Look-ups in named tables: a row name and a column name give one cell, copied from the table.

zovu:
cols = poba, siseza, goze, tofopa, gud, visevi, kubo, nikimor, velire, bopig
zepaf: [148, 134, 121, 19, 85, 73, 177, 129, 129, 129]
rov: [165, 147, 155, 172, 67, 208, 166, 128, 124, 170]
zelunuz: [50, 79, 128, 57, 124, 113, 113, 131, 128, 103]
zagobol: [138, 125, 105, 25, 127, 41, 139, 130, 129, 107]
sor: [107, 108, 109, 25, 132, 51, 127, 131, 129, 100]
vavame: [73, 93, 123, 20, 110, 85, 138, 131, 129, 106]
vudoku: [158, 131, 96, 108, 177, 50, 87, 131, 127, 100]
somufoz: [168, 144, 119, 34, 89, 71, 176, 129, 129, 132]
zedison: [98, 100, 106, 102, 174, 76, 75, 131, 127, 92]
luvo: [66, 95, 162, 109, 60, 211, 159, 129, 126, 149]
fameze: [97, 104, 115, 14, 116, 62, 140, 130, 129, 105]
doku: [199, 158, 106, 76, 124, 56, 148, 129, 128, 126]
nir: [209, 161, 109, 182, 160, 102, 99, 129, 124, 129]
mal: [97, 104, 144, 227, 143, 210, 75, 130, 123, 132]

gud of vavame: 110
bopig of luvo: 149
siseza of sor: 108
gud of luvo: 60
siseza of vudoku: 131
bopig of zagobol: 107
kubo of doku: 148
bopig of zelunuz: 103
poba of luvo: 66
bopig of zedison: 92
Row with the largest siseza: nir

Table denami
	gelod	vusef	roka	birakad	kon	datuki	muv	dok	mik
nimu	6.590	5.030	5.821	5.304	5.595	6.808	2.175	0.699	2.334
vobes	4.215	1.701	4.071	4.426	4.219	4.746	0.469	8.651	4.525
riz	0.014	3.353	2.801	4.466	3.542	0.493	3.079	9.523	3.845
vun	4.162	6.453	3.374	4.322	3.409	3.805	3.596	0.496	1.609
diz	0.276	2.919	2.615	4.268	3.443	0.674	2.607	9.580	4.238
nup	0.541	3.610	2.143	4.089	3.045	0.136	5.576	7.177	5.327
ferasu	2.158	6.285	1.752	3.720	2.373	1.684	6.610	1.258	2.578
furuki	3.150	1.461	3.092	4.144	3.662	3.749	0.823	8.934	5.009
rir	4.392	6.439	4.193	4.235	4.088	4.736	3.416	1.255	0.376
tar	1.986	1.921	3.300	4.464	3.804	2.512	2.768	8.797	5.626

diz, vusef: 2.919
diz, gelod: 0.276
ferasu, dok: 1.258
nimu, muv: 2.175
diz, birakad: 4.268
rir, dok: 1.255
tar, mik: 5.626

Table vuv
	dubarab	luga	dez	rilir	lev	balesot	vom
devu	-4.4	27.0	18.0	38.7	29.6	47.2	-73.4
mekuda	27.4	11.3	34.5	-4.3	20.3	-3.0	49.1
vus	-8.7	30.0	44.1	57.5	7.6	2.0	-9.2
tisiki	19.7	8.5	40.6	28.1	-23.3	-34.4	3.7
defeg	19.6	28.5	-47.7	20.3	3.9	14.1	-7.2
megi	-6.2	20.8	12.1	28.1	23.4	21.5	59.6
zolir	12.9	21.1	48.4	10.7	44.6	28.5	54.9
zemo	8.2	20.2	20.1	30.3	9.3	5.7	-48.3

rilir of megi: 28.1
dez of defeg: -47.7
dez of zemo: 20.1
luga of megi: 20.8
dubarab of devu: -4.4
rilir of vus: 57.5
lev of devu: 29.6
rilir of tisiki: 28.1
vom of mekuda: 49.1
vom of megi: 59.6
luga of mekuda: 11.3
Which row has the largest dubarab? mekuda

Table buv
,gesop,rukuf,tir,zitudu,napo,vir,seposa,fofaf,zivafod,mag
doli,-1.6,1.9,-0.5,-3.2,0.3,1.8,1.3,-1.1,2.8,0.0
lakerev,0.2,-1.5,-2.7,-1.7,-0.4,-1.8,-2.4,-3.3,-1.3,-1.7
zelog,1.1,-1.5,-1.6,-0.9,-2.5,-1.4,-1.0,-3.2,-1.2,-3.3
kiv,0.8,-0.1,1.0,-4.1,-5.0,4.0,1.2,-2.2,6.5,-3.2
nore,-1.1,0.4,0.4,-2.2,0.7,1.3,0.7,0.1,2.1,0.3
sok,-1.6,-1.8,-1.6,0.8,4.0,-3.8,-1.5,-0.1,-5.3,1.1
lopa,0.1,0.3,-0.1,-4.6,-4.4,3.9,1.2,-4.8,5.9,-3.9
fiku,1.7,-3.2,-0.6,-1.2,-4.5,-0.8,-1.8,-3.0,0.5,-4.0

What is the zivafod of lopa in buv?
5.9
What is the gesop of doli in buv?
-1.6
What is the zivafod of doli in buv?
2.8
What is the rukuf of nore in buv?
0.4
What is the rukuf of doli in buv?
1.9
What is the rukuf of kiv in buv?
-0.1
What is the vir of doli in buv?
1.8
What is the zivafod of sok in buv?
-5.3

rudom
cols = mokikil, zibabop, dib, lofig, tatibe
gikiv: [93, 94, 105, 92, 95]
dak: [111, 105, 53, 100, 96]
balor: [110, 132, 112, 53, 98]
suda: [101, 98, 41, 50, 39]
nokivaf: [84, 66, 80, 133, 100]
pelib: [149, 87, 117, 111, 101]
sar: [182, 80, 132, 121, 105]
novit: [236, 74, 153, 136, 108]

pelib, tatibe -> 101
balor, tatibe -> 98
novit, tatibe -> 108
sar, mokikil -> 182
dak, dib -> 53
dak, tatibe -> 96
pelib, lofig -> 111
suda, zibabop -> 98
novit, mokikil -> 236
gikiv, dib -> 105
nokivaf, dib -> 80
pelib, zibabop -> 87
gikiv, tatibe -> 95
gikiv, lofig -> 92
suda, lofig -> 50
suda, dib -> 41

rek =
	bak	naripu	rula	begag
zor	48	72	92	80
pinoto	119	209	187	154
bug	241	25	58	55
kul	98	195	192	203
balil	145	216	194	168
gog	252	56	76	59

rula of zor = 92
begag of pinoto = 154
naripu of pinoto = 209
rula of pinoto = 187
begag of gog = 59
begag of zor = 80
begag of bug = 55
bak of zor = 48
bak of balil = 145
bak of pinoto = 119
naripu of balil = 216
rula of balil = 194
begag of kul = 203
rula of bug = 58
bak of gog = 252
rula of kul = 192

tum:
	foposo	ludavi	mol	sof	ril
rab	5.33	8.76	9.11	2.98	5.07
bukazun	3.47	8.61	6.45	3.86	5.12
fifise	3.37	4.25	9.47	8.51	5.53
zon	7.84	5.84	1.62	7.23	4.77
zif	7.31	4.61	1.91	7.21	6.14
zul	7.16	1.75	3.35	7.78	4.96

What is the sof of zul in tum?
7.78
What is the foposo of zon in tum?
7.84
What is the ril of rab in tum?
5.07
What is the foposo of fifise in tum?
3.37
What is the ludavi of fifise in tum?
4.25
What is the ril of bukazun in tum?
5.12
What is the mol of fifise in tum?
9.47
What is the mol of rab in tum?
9.11
What is the mol of zon in tum?
1.62
What is the foposo of zif in tum?
7.31
What is the ril of zul in tum?
4.96
What is the sof of bukazun in tum?
3.86
What is the foposo of rab in tum?
5.33
What is the ludavi of zon in tum?
5.84
What is the mol of bukazun in tum?
6.45
What is the ludavi of bukazun in tum?
8.61
What is the foposo of zul in tum?
7.16
What is the ril of zif in tum?
6.14

sipagi =
	nabuf	med	vebozem	vapedit	kilosog	nedipur
rus	76.82	7.18	52.49	24.36	27.98	72.62
govul	38.65	60.61	11.98	45.08	72.66	50.16
gesivop	32.07	67.68	25.51	70.05	67.64	48.94
zesi	83.37	24.55	62.04	46.92	39.86	40.41
fira	36.85	44.40	58.03	71.05	51.25	69.50
varagib	68.01	57.04	36.60	41.00	41.10	68.82
rak	51.18	54.52	35.51	51.27	71.14	87.74
pud	54.55	54.69	42.75	35.82	69.16	86.42
guz	69.52	36.59	49.31	28.94	47.51	37.34
deganed	40.00	65.65	96.74	89.04	77.40	79.07
tikavim	82.87	18.37	32.11	37.60	29.16	73.58
kav	66.61	36.66	56.34	65.83	44.13	73.48
vit	71.96	8.63	63.70	68.49	23.56	58.32

kav, vebozem: 56.34
varagib, med: 57.04
rus, med: 7.18
kav, nabuf: 66.61
guz, kilosog: 47.51
kav, nedipur: 73.48
guz, vapedit: 28.94
guz, nedipur: 37.34
varagib, vapedit: 41.00
pud, nabuf: 54.55
zesi, nabuf: 83.37
gesivop, nedipur: 48.94
Which row has the largest vapedit? deganed

